Below are the code and all the weights of a small trained network. Each question names an input and a class and asks about switching units off, where a switched-off unit gives its printed mean instead of its output.

import numpy as np


def w(rows, s, z=0):
    codes = np.array(rows[::2]) - 128.0
    scale = np.full(codes.shape[1], s)
    scale[-1] = z or s
    return codes * scale


def norm(h):
    return h / np.sqrt((h * h).mean(-1, keepdims=True) + 1e-5)


def f(y):
    return y / 2 * (1 + np.tanh(0.7978845608 * (y + 0.044715 * y**3)))


def log_softmax(a):
    a = a - a.max(-1, keepdims=True)
    return a - np.log(np.exp(a).sum(-1, keepdims=True))


def net(x, mask):
    res = np.array(x, float).reshape(1, 2) / 4 @ E
    u = 0
    for l in range(2):
        y = f(norm(res) @ A[l][:, :-1].T + A[l][:, -1])
        res = res + np.where(mask[u : u + 10], y, B[l][:, -1]) @ B[l][:, :-1]
        u += 10
    return log_softmax(norm(res)[-1] @ U[:, :-1].T + U[:, -1])


A, B = {}, {}
E = w([
[49,252,11,195,86,116,115,166],'x0',
[30,218,90,78,112,49,82,129],'x1',
],0.0016)
A[0] = w([
[43,212,69,146,93,97,89,134,131],'0.n0',
[216,56,182,107,193,166,121,144,27],'0.n1',
[201,19,196,116,192,123,124,92,50],'0.n2',
[84,121,203,40,156,51,88,119,6],'0.n3',
[207,110,98,194,82,207,191,131,52],'0.n4',
[202,6,216,113,213,136,133,65,21],'0.n5',
[127,125,129,118,145,115,155,167,136],'0.n6',
[140,133,138,114,93,145,105,145,124],'0.n7',
[177,18,215,101,191,156,123,64,41],'0.n8',
[98,114,174,38,150,52,66,66,12],'0.n9',
],0.0026,0.0013)
B[0] = w([
[166,131,96,42,29,138,219,75,244],'0.n0',
[97,124,105,97,54,209,156,142,189],'0.n1',
[96,162,45,135,77,155,210,183,220],'0.n2',
[177,123,128,228,245,108,73,138,155],'0.n3',
[108,50,253,182,225,116,83,83,167],'0.n4',
[162,130,44,53,48,199,221,242,253],'0.n5',
[148,164,140,139,125,136,118,143,130],'0.n6',
[137,127,136,156,123,85,164,134,127],'0.n7',
[103,177,33,106,76,152,167,200,234],'0.n8',
[171,134,107,206,247,112,79,137,158],'0.n9',
],0.0019,0.0024)
A[1] = w([
[85,179,116,108,39,120,152,74,82],'1.n0',
[89,139,132,51,126,104,136,149,92],'1.n1',
[141,88,202,181,141,153,120,90,141],'1.n2',
[88,162,156,146,169,112,77,105,48],'1.n3',
[142,157,90,179,150,141,133,144,121],'1.n4',
[142,156,83,111,59,177,159,171,50],'1.n5',
[116,165,147,151,169,87,69,101,88],'1.n6',
[75,146,117,141,127,134,134,135,111],'1.n7',
[179,110,129,96,2,154,145,132,74],'1.n8',
[105,149,135,167,159,100,81,115,2],'1.n9',
],0.0047,0.0019)
B[1] = w([
[197,167,87,44,92,104,41,208,241],'1.n0',
[143,152,89,212,169,183,156,103,155],'1.n1',
[49,217,14,127,164,142,146,78,135],'1.n2',
[150,76,204,185,75,179,160,114,118],'1.n3',
[113,114,162,41,158,99,141,103,151],'1.n4',
[136,77,253,169,119,103,87,54,253],'1.n5',
[109,90,191,155,77,127,111,81,136],'1.n6',
[178,84,122,115,139,172,124,109,142],'1.n7',
[36,129,185,150,23,119,123,106,231],'1.n8',
[133,65,205,163,70,183,162,130,110],'1.n9',
],0.0029,0.0032)
U = w([
[161,208,88,59,17,65,41,123,248],'0',
[155,80,232,189,147,69,69,47,72],'1',
[113,55,177,115,2,198,202,170,177],'2',
[65,168,64,189,180,169,152,40,115],'3',
[182,106,108,91,214,98,132,188,30],'4',
],0.012,0.0014)

Each question gives the input, the list of numbers given to net, and the class t.
The units are the neurons (one row each of A and B). Each row of codes is followed by its name. A weight is (code - 128) times the scale printed after its matrix; where a second scale follows, it is the last column's (A, B and U).
mask holds one flag per neuron, layer by layer. A switched-off neuron (its flag False) gives its mean, the last column of its row in B, instead of its output. The means were averaged over made-up inputs and are rounded, as every weight is.
A unit's drop is (log p(t) with every unit on - log p(t) with that unit switched off) / (log p(t) with every unit on - log p(t) with every unit switched off).
The circuit of an input: a set's keep is (log p(t) with only the set's units on - log p(t) with every unit switched off) / (log p(t) with every unit on - log p(t) with every unit switched off). Starting from the 12 units with the biggest drops (on a tie, the unit counted first), units are removed one at a time, each time the one whose removal leaves the highest keep (on an exact tie, the one counted first), for as long as the keep stays at least 0.8.
circuit, biggest first: the units of the circuit, biggest drop first
most important unit: the unit with the biggest drop
top k neurons in layer l: the k neurons of layer l with the biggest drops, biggest first
drop when u is switched off: that unit's drop, to one decimal
input [6,-5], class 3: most important unit => 0.n4
input [-6,7], class 1: circuit, biggest first => 0.n3; 1.n0
input [3,-8], class 3: circuit, biggest first => 0.n4; 1.n2; 0.n0
input [2,-7], class 3: circuit, biggest first => 0.n4; 1.n2
input [-3,2], class 4: circuit, biggest first => 0.n9; 0.n3; 1.n8
input [-7,8], class 1: top 2 neurons in layer 0 => 0.n3; 0.n9
input [-8,8], class 4: top 2 neurons in layer 1 => 1.n5; 1.n8
input [-8,5], class 4: top 2 neurons in layer 0 => 0.n9; 0.n3
input [-1,5], class 1: top 4 neurons in layer 0 => 0.n5; 0.n3; 0.n9; 0.n8
input [2,-6], class 3: drop when 1.n2 is switched off => 0.6
input [-1,4], class 1: drop when 0.n5 is switched off => 0.2
input [2,-3], class 3: drop when 1.n2 is switched off => 0.6
input [3,-5], class 3: drop when 1.n2 is switched off => 0.3
input [-2,7], class 1: top neuron in layer 0 => 0.n5
